Below is a small trained network, with its code and all its weights. Each question gives an input and a class and asks what happens when units are switched off, that is, made to give their printed mean instead of their output.

import numpy as np


def w(rows, s, z=0):
    codes = np.array(rows[::2]) - 128.0
    scale = np.full(codes.shape[1], s)
    scale[-1] = z or s
    return codes * scale


def norm(h):
    return h / np.sqrt((h * h).mean(-1, keepdims=True) + 1e-5)


def f(y):
    return y / 2 * (1 + np.tanh(0.7978845608 * (y + 0.044715 * y**3)))


def log_softmax(a):
    a = a - a.max(-1, keepdims=True)
    return a - np.log(np.exp(a).sum(-1, keepdims=True))


def net(x, mask):
    res = np.array(x, float).reshape(1, 8) / 4 @ E
    u = 0
    for l in range(2):
        y = f(norm(res) @ A[l][:, :-1].T + A[l][:, -1])
        res = res + np.where(mask[u : u + 16], y, B[l][:, -1]) @ B[l][:, :-1]
        u += 16
    return log_softmax(norm(res)[-1] @ U[:, :-1].T + U[:, -1])


A, B = {}, {}
E = w([
[111,198,102,121,227,138,207,82,129],'x0',
[126,123,128,133,128,130,129,125,133],'x1',
[90,206,43,56,26,249,115,69,148],'x2',
[201,103,49,159,159,109,78,78,94],'x3',
[190,231,163,199,94,156,130,147,97],'x4',
[85,147,115,107,160,162,112,180,47],'x5',
[43,193,98,179,113,60,70,146,193],'x6',
[131,128,135,124,129,130,122,133,134],'x7',
],0.0014)
A[0] = w([
[184,186,161,206,100,175,119,142,110,46],'0.n1',
[125,154,69,100,63,194,105,70,133,103],'0.n2',
[156,54,162,134,19,130,28,185,104,104],'0.n3',
[141,77,154,95,124,187,182,129,110,3],'0.n4',
[64,27,89,55,149,101,144,107,173,111],'0.n5',
[87,181,98,148,139,54,74,162,168,86],'0.n6',
[68,152,205,95,113,168,137,148,175,77],'0.n7',
[176,148,50,166,136,103,52,83,104,208],'0.n8',
[53,122,111,141,167,151,87,197,2,171],'0.n9',
[179,85,202,98,133,189,164,114,99,44],'0.n10',
[180,88,155,172,78,81,174,60,218,92],'0.n11',
[172,178,157,203,96,145,157,133,136,36],'0.n12',
[176,198,172,189,97,136,122,117,80,5],'0.n13',
[155,121,60,150,143,166,63,134,73,84],'0.n14',
[189,204,163,183,102,157,142,140,114,57],'0.n15',
[69,152,207,115,94,140,208,193,134,56],'0.n16',
],0.0039,0.0022)
B[0] = w([
[68,66,60,67,164,74,60,99,116,151],'0.n1',
[87,138,238,65,110,116,142,158,91,223],'0.n2',
[103,210,56,126,243,192,207,181,169,240],'0.n3',
[166,102,70,192,67,61,84,129,64,113],'0.n4',
[89,133,40,98,159,95,14,132,66,241],'0.n5',
[160,49,132,212,78,227,131,80,88,187],'0.n6',
[171,74,121,111,107,69,182,128,175,157],'0.n7',
[106,40,197,95,128,156,196,107,189,251],'0.n8',
[240,208,123,126,81,22,127,37,225,246],'0.n9',
[158,44,54,203,38,126,146,92,70,159],'0.n10',
[211,254,119,113,111,34,101,107,154,192],'0.n11',
[105,128,85,69,165,88,74,125,118,128],'0.n12',
[70,39,94,94,181,116,46,117,125,128],'0.n13',
[126,94,202,113,97,31,138,97,188,144],'0.n14',
[66,83,41,69,184,88,73,109,112,159],'0.n15',
[70,41,91,83,123,63,157,83,186,173],'0.n16',
],0.0036,0.0016)
A[1] = w([
[144,135,103,67,123,77,73,139,163,135],'1.n1',
[140,115,119,223,138,66,101,142,127,86],'1.n2',
[102,215,87,156,233,157,162,104,92,137],'1.n3',
[156,148,173,171,169,86,140,180,96,2],'1.n4',
[52,52,81,112,97,126,145,124,179,190],'1.n5',
[137,191,89,90,175,106,171,123,40,160],'1.n6',
[145,109,142,194,180,57,139,137,82,86],'1.n7',
[164,83,112,153,116,154,196,106,77,120],'1.n8',
[117,183,90,106,75,203,116,85,108,36],'1.n9',
[76,105,61,117,162,133,3,127,110,55],'1.n10',
[103,203,117,178,89,136,75,101,181,90],'1.n11',
[30,145,162,240,120,153,99,119,178,147],'1.n12',
[91,98,87,100,167,96,14,112,102,42],'1.n13',
[138,122,228,191,167,83,113,206,87,36],'1.n14',
[144,127,187,135,204,190,135,79,136,175],'1.n15',
[169,212,164,170,102,102,157,108,142,83],'1.n16',
],0.0039,0.0023)
B[1] = w([
[167,161,164,148,149,60,85,89,127,210],'1.n1',
[101,97,103,36,52,185,111,76,106,170],'1.n2',
[111,125,56,120,141,173,150,255,178,195],'1.n3',
[48,191,156,55,75,220,118,101,109,107],'1.n4',
[144,66,200,142,210,131,163,143,98,250],'1.n5',
[154,125,74,151,88,137,73,208,150,211],'1.n6',
[68,134,164,24,81,214,93,105,123,194],'1.n7',
[138,41,96,182,94,139,85,140,130,151],'1.n8',
[73,148,145,59,131,196,35,110,39,124],'1.n9',
[112,47,45,5,173,154,94,190,98,159],'1.n10',
[180,122,39,60,89,161,46,92,28,156],'1.n11',
[229,29,68,172,85,156,173,181,35,190],'1.n12',
[73,87,118,41,144,62,86,103,113,160],'1.n13',
[40,195,167,12,100,230,138,70,69,121],'1.n14',
[71,104,155,130,143,102,172,231,172,195],'1.n15',
[204,152,97,69,146,100,105,160,146,160],'1.n16',
],0.0037,0.0018)
U = w([
[33,65,40,41,220,65,21,104,42,53],'0',
[165,100,128,98,103,124,160,124,149,254],'1',
[44,203,225,46,41,231,148,65,63,62],'2',
[216,24,44,224,33,194,151,91,29,41],'3',
[147,128,119,130,116,93,142,131,145,221],'4',
[125,85,170,179,153,65,191,94,184,133],'5',
[108,185,53,187,197,182,177,205,174,29],'6',
[211,253,83,129,69,29,65,43,150,10],'7',
],0.0059,0.0045)

Each question gives the input, the list of numbers given to net, and the class t.
The units are the neurons (one row each of A and B). Each row of codes is followed by its name. A weight is (code - 128) times the scale printed after its matrix; where a second scale follows, it is the last column's (A, B and U).
mask holds one flag per neuron, layer by layer. A switched-off neuron (its flag False) gives its mean, the last column of its row in B, instead of its output. The means were averaged over made-up inputs and are rounded, as every weight is.
A unit's drop is (log p(t) with every unit on - log p(t) with that unit switched off) / (log p(t) with every unit on - log p(t) with every unit switched off).
The circuit of an input: a set's keep is (log p(t) with only the set's units on - log p(t) with every unit switched off) / (log p(t) with every unit on - log p(t) with every unit switched off). Starting from the 12 units with the biggest drops (on a tie, the unit counted first), units are removed one at a time, each time the one whose removal leaves the highest keep (on an exact tie, the one counted first), for as long as the keep stays at least 0.8.
circuit, biggest first: the units of the circuit, biggest drop first
most important unit: the unit with the biggest drop
top k neurons: the k neurons with the biggest drops, biggest first
top k neurons in layer l: the k neurons of layer l with the biggest drops, biggest first
input [0,7,2,-7,3,-8,0,1], class 7: circuit, biggest first	(0.n11)
input [0,-8,-7,-5,-8,0,-7,-5], class 0: top 4 neurons in layer 0	(0.n5 0.n8 0.n6 0.n2)
input [-8,6,1,-4,8,-6,-4,8], class 0: top 3 neurons	(0.n1 0.n15 0.n13)
input [-8,5,-5,-5,5,8,-4,0], class 6: top 3 neurons in layer 0	(0.n3 0.n11 0.n8)
input [-6,-7,-7,-3,4,0,4,-1], class 2: top 2 neurons	(1.n14 1.n4)
input [-7,0,-5,8,-5,7,-6,-7], class 5: top 4 neurons in layer 1	(1.n11 1.n12 1.n10 1.n9)
input [2,-3,1,8,7,5,0,6], class 5: circuit, biggest first	(0.n8 0.n14)
input [2,-7,8,6,0,6,-7,-1], class 2: circuit, biggest first	(0.n2 1.n12)
input [-5,1,1,-7,-7,-3,1,-2], class 0: top 2 neurons in layer 0	(0.n5 0.n8)
input [8,-8,-8,-8,0,-8,0,1], class 2: top 3 neurons	(0.n9 1.n14 0.n3)
input [1,2,-8,8,-2,-6,-1,5], class 2: top 3 neurons	(0.n9 1.n14 1.n7)
input [-2,-4,-1,3,-7,-6,8,3], class 3: circuit, biggest first	(0.n6 1.n12)
input [-1,1,2,7,2,8,8,-7], class 3: top 2 neurons	(0.n6 1.n12)
input [-3,2,8,1,5,-8,-1,-6], class 2: most important unit	0.n9
input [-3,3,8,-1,-6,3,6,-2], class 2: circuit, biggest first	(0.n2 0.n15 0.n1)
input [-6,1,-6,3,8,5,-4,-8], class 0: top 2 neurons	(0.n1 0.n13)
input [0,-3,-7,-2,8,-5,-7,-8], class 0: top 4 neurons	(0.n15 0.n1 0.n13 0.n12)
input [-8,1,1,5,-3,-5,-3,7], class 6: top 2 neurons	(0.n3 0.n9)
input [-7,3,6,-4,-6,-3,-5,-2], class 6: top 2 neurons in layer 0	(0.n3 0.n9)
input [4,1,5,-3,-3,1,-6,5], class 3: circuit, biggest first	(0.n4 0.n10 1.n8)
input [8,-5,-3,0,-1,2,4,-6], class 6: circuit, biggest first	(1.n3)
input [-5,-7,0,-6,1,-2,7,1], class 3: circuit, biggest first	(0.n6 1.n12)
input [8,-4,8,8,-6,-2,-3,4], class 2: circuit, biggest first	(0.n2 1.n9 0.n15)
input [-6,-5,3,7,-4,8,-4,0], class 7: top 2 neurons in layer 0	(0.n9 0.n14)
input [8,5,-1,3,-5,-6,0,6], class 6: top 2 neurons	(0.n9 1.n3)
input [2,-5,0,-5,-4,8,3,0], class 7: top 2 neurons in layer 0	(0.n9 0.n8)
input [-7,1,2,2,7,5,8,4], class 3: circuit, biggest first	(1.n12)
input [6,-5,-5,8,-5,3,-4,-5], class 5: top 3 neurons in layer 1	(1.n11 1.n10 1.n12)
input [7,-8,-2,5,-5,1,-8,5], class 3: top 3 neurons in layer 0	(0.n10 0.n3 0.n4)
